Below is a small trained network, with its code and all its weights. Each question gives an input and a target symbol and asks what happens when units are switched off, that is, made to give their printed mean instead of their output.

import numpy as np


def w(rows, s, z=0):
    codes = np.array(rows[::2]) - 128.0
    scale = np.full(codes.shape[1], s)
    scale[-1] = z or s
    return codes * scale


def norm(h):
    return h / np.sqrt((h * h).mean(-1, keepdims=True) + 1e-5)


def f(y):
    return np.maximum(y, 0)


def softmax(a):
    e = np.exp(a - a.max(-1, keepdims=True))
    return e / e.sum(-1, keepdims=True)


def log_softmax(a):
    a = a - a.max(-1, keepdims=True)
    return a - np.log(np.exp(a).sum(-1, keepdims=True))


def net(x, mask):
    ids = ['δεζθστ'.index(c) for c in x.split()]
    T = len(ids)
    res = E[ids] + P[:T]
    u = 0
    for l in range(2):
        q, k, v = (norm(res) @ M[l].T for M in (Q, K, V))
        z = softmax(np.where(np.tri(T) > 0, q @ k.T / 3**0.5, -1e9)) @ v
        res = res + np.where(mask[u], z, O[l][:, -1]) @ O[l][:, :-1]
        u += 1
        y = f(norm(res) @ A[l][:, :-1].T + A[l][:, -1])
        res = res + np.where(mask[u : u + 4], y, B[l][:, -1]) @ B[l][:, :-1]
        u += 4
    return log_softmax(norm(res)[-1] @ U[:, :-1].T + U[:, -1])


Q, K, V, O, A, B = {}, {}, {}, {}, {}, {}
E = w([
[117,160,134,103,236,129,129,17,62,124,114,119],'δ',
[107,129,159,80,138,189,215,71,119,213,137,185],'ε',
[36,33,136,151,167,79,187,64,50,168,229,199],'ζ',
[55,103,105,173,82,156,116,172,186,165,183,72],'θ',
[103,92,213,67,65,159,118,92,148,112,38,121],'σ',
[7,166,186,119,182,136,183,179,108,16,98,50],'τ',
],0.018)
P = w([
[160,113,108,214,115,95,59,150,125,146,75,103],'0',
[90,174,160,101,103,150,60,115,78,129,255,125],'1',
[111,131,143,135,96,189,93,141,64,114,190,91],'2',
[80,133,134,119,113,200,87,148,83,101,157,98],'3',
[62,137,115,108,103,198,89,156,76,107,140,118],'4',
[43,95,147,125,102,198,71,178,78,140,149,120],'5',
[41,120,125,92,174,196,54,163,119,139,77,65],'6',
],0.0097)
Q[0] = w([
[57,114,152,127,111,181,98,44,90,171,152,78],'0.h1',
[242,103,114,148,67,106,29,170,214,56,76,181],'0.h1',
[67,137,20,146,255,178,65,170,89,112,182,113],'0.h1',
],0.0064)
K[0] = w([
[139,114,220,42,56,244,154,121,90,138,75,225],'0.h1',
[140,173,1,202,173,103,136,154,147,182,199,132],'0.h1',
[83,120,153,83,60,203,38,171,116,44,133,154],'0.h1',
],0.0076)
V[0] = w([
[121,115,81,222,160,75,141,127,75,117,139,90],'0.h1',
[66,201,158,101,184,200,208,137,83,70,202,72],'0.h1',
[125,118,40,97,121,111,2,147,156,32,175,53],'0.h1',
],0.0065)
O[0] = w([
[139,58,114,153,97,53,84,96,147,126,230,76,11],'0.h1',
[254,156,148,58,154,90,115,172,81,228,217,89,253],'0.h1',
[180,76,51,87,174,162,137,123,76,57,139,154,7],'0.h1',
],0.0093,0.0051)
A[0] = w([
[246,84,137,57,207,186,118,151,195,248,241,128,85],'0.n1',
[102,195,217,52,180,90,167,117,199,181,159,47,254],'0.n2',
[111,32,206,93,154,178,82,109,2,146,80,90,176],'0.n3',
[122,221,161,184,97,86,97,66,128,215,101,135,159],'0.n4',
],0.0057,0.0016)
B[0] = w([
[151,148,155,221,132,127,22,90,164,65,108,155,217],'0.n1',
[109,105,62,119,112,157,124,163,108,175,149,105,255],'0.n2',
[152,121,117,44,62,132,149,150,93,108,95,137,250],'0.n3',
[134,117,118,97,247,177,180,73,120,119,171,115,195],'0.n4',
],0.013,0.0085)
Q[1] = w([
[149,165,55,194,160,55,183,120,177,94,210,109],'1.h1',
[198,79,130,104,169,135,2,105,91,125,223,103],'1.h1',
[122,59,123,150,152,139,147,104,124,86,95,98],'1.h1',
],0.0086)
K[1] = w([
[255,167,120,108,151,174,49,116,79,149,190,136],'1.h1',
[117,156,176,123,136,171,132,231,53,141,145,138],'1.h1',
[167,106,43,90,182,76,78,62,193,73,179,132],'1.h1',
],0.0077)
V[1] = w([
[120,166,155,2,89,85,153,226,84,113,160,11],'1.h1',
[80,219,187,159,139,84,125,107,136,134,82,160],'1.h1',
[144,180,188,131,172,79,136,98,192,226,175,108],'1.h1',
],0.0079)
O[1] = w([
[10,181,102,98,102,104,167,184,127,82,151,134,252],'1.h1',
[138,189,154,179,50,67,49,93,135,162,136,131,71],'1.h1',
[157,115,134,113,150,94,163,173,163,181,75,124,146],'1.h1',
],0.014,0.0034)
A[1] = w([
[171,49,103,178,96,117,137,139,112,114,204,203,30],'1.n1',
[73,201,99,90,49,198,167,180,163,108,127,148,111],'1.n2',
[85,251,145,79,77,41,133,173,146,128,72,158,7],'1.n3',
[125,146,174,109,74,127,125,145,81,255,74,104,174],'1.n4',
],0.0079,0.0014)
B[1] = w([
[140,144,68,136,184,59,127,114,179,59,6,191,158],'1.n1',
[57,153,254,70,7,51,117,74,93,149,160,155,254],'1.n2',
[117,155,147,165,97,12,116,76,142,48,41,161,196],'1.n3',
[103,247,47,218,162,70,133,161,183,229,137,225,244],'1.n4',
],0.0094,0.0085)
U = w([
[91,132,125,217,137,184,84,89,162,64,84,107,250],'δ',
[135,81,204,109,187,186,123,116,57,138,131,48,75],'ε',
[101,167,105,148,171,164,158,162,136,160,97,143,156],'ζ',
[147,125,144,63,84,110,148,77,176,87,110,122,96],'θ',
[127,131,145,166,177,2,124,114,138,79,41,174,19],'σ',
[73,141,130,115,133,107,102,183,72,81,111,104,145],'τ',
],0.0096,0.0024)

Each question gives the input, a string of symbols that net reads in full, and the target symbol t.
The units are the heads (3 rows each of Q, K, V and O) and the neurons (one row each of A and B). Each row of codes is followed by its name. A weight is (code - 128) times the scale printed after its matrix; where a second scale follows, it is the last column's (O, A, B and U).
mask holds one flag per unit, layer by layer, with each layer's heads first. A switched-off unit (its flag False) gives its mean, the last column of its rows in O or B, instead of its output. The means were averaged over made-up inputs and are rounded, as every weight is.
A unit's drop is (log p(t) with every unit on - log p(t) with that unit switched off) / (log p(t) with every unit on - log p(t) with every unit switched off).
The circuit of an input: a set's keep is (log p(t) with only the set's units on - log p(t) with every unit switched off) / (log p(t) with every unit on - log p(t) with every unit switched off). Starting from all 10 units, units are removed one at a time, each time the one whose removal leaves the highest keep (on an exact tie, the one counted first), for as long as the keep stays at least 0.8.
units of the circuit, in order: the units of the circuit, biggest drop first
unit that matters most: the unit with the biggest drop
top k neurons: the k neurons with the biggest drops, biggest first
top k neurons in layer l: the k neurons of layer l with the biggest drops, biggest first
drop of u: that unit's drop, to one decimal
input σ δ ζ, target δ: unit that matters most => 0.h1
input δ θ θ, target δ: units of the circuit, in order => 0.n1; 0.h1
input ε σ ε ζ θ, target σ: units of the circuit, in order => 0.h1; 1.h1; 1.n3
input σ ε σ σ θ σ, target ζ: units of the circuit, in order => 0.h1; 1.n4
input ζ σ δ ε δ δ, target ζ: top 2 neurons in layer 1 => 1.n4; 1.n2
input θ ε σ δ τ, target ε: top 2 neurons in layer 0 => 0.n3; 0.n2
input δ σ ζ ε, target τ: top 2 neurons in layer 0 => 0.n1; 0.n3
input θ δ δ σ, target ε: units of the circuit, in order => 1.h1; 0.h1
input θ θ τ τ θ δ δ, target τ: top 2 neurons in layer 0 => 0.n4; 0.n1
input σ δ σ δ, target ε: units of the circuit, in order => 0.h1; 1.h1; 1.n4
input θ δ δ δ δ σ ζ, target ε: units of the circuit, in order => 1.h1; 0.h1; 1.n4
input ζ ζ δ ζ, target σ: units of the circuit, in order => 0.n1; 1.n1; 0.h1
input σ τ δ ζ, target δ: units of the circuit, in order => 0.h1; 1.h1
input τ ε δ δ δ, target ζ: unit that matters most => 0.h1
input ε ε δ θ σ τ, target σ: top 2 neurons in layer 1 => 1.n3; 1.n4
input ζ δ δ σ τ, target ζ: top 2 neurons in layer 0 => 0.n3; 0.n2
input θ ε δ σ θ, target ε: top 3 neurons in layer 0 => 0.n1; 0.n3; 0.n2
input δ ε θ ζ, target ζ: top 2 neurons => 0.n4; 0.n2
input ε σ ε, target σ: top 2 neurons => 1.n3; 0.n1
input δ δ δ, target ε: unit that matters most => 0.n1
input σ ζ θ θ δ θ, target δ: top 2 neurons in layer 0 => 0.n3; 0.n2
input ε ε δ τ ζ σ, target σ: drop of 1.n4 => 0.2
input σ ζ δ, target δ: drop of 1.n2 => 0.1
input θ σ σ σ, target ε: drop of 0.n3 => 0.1
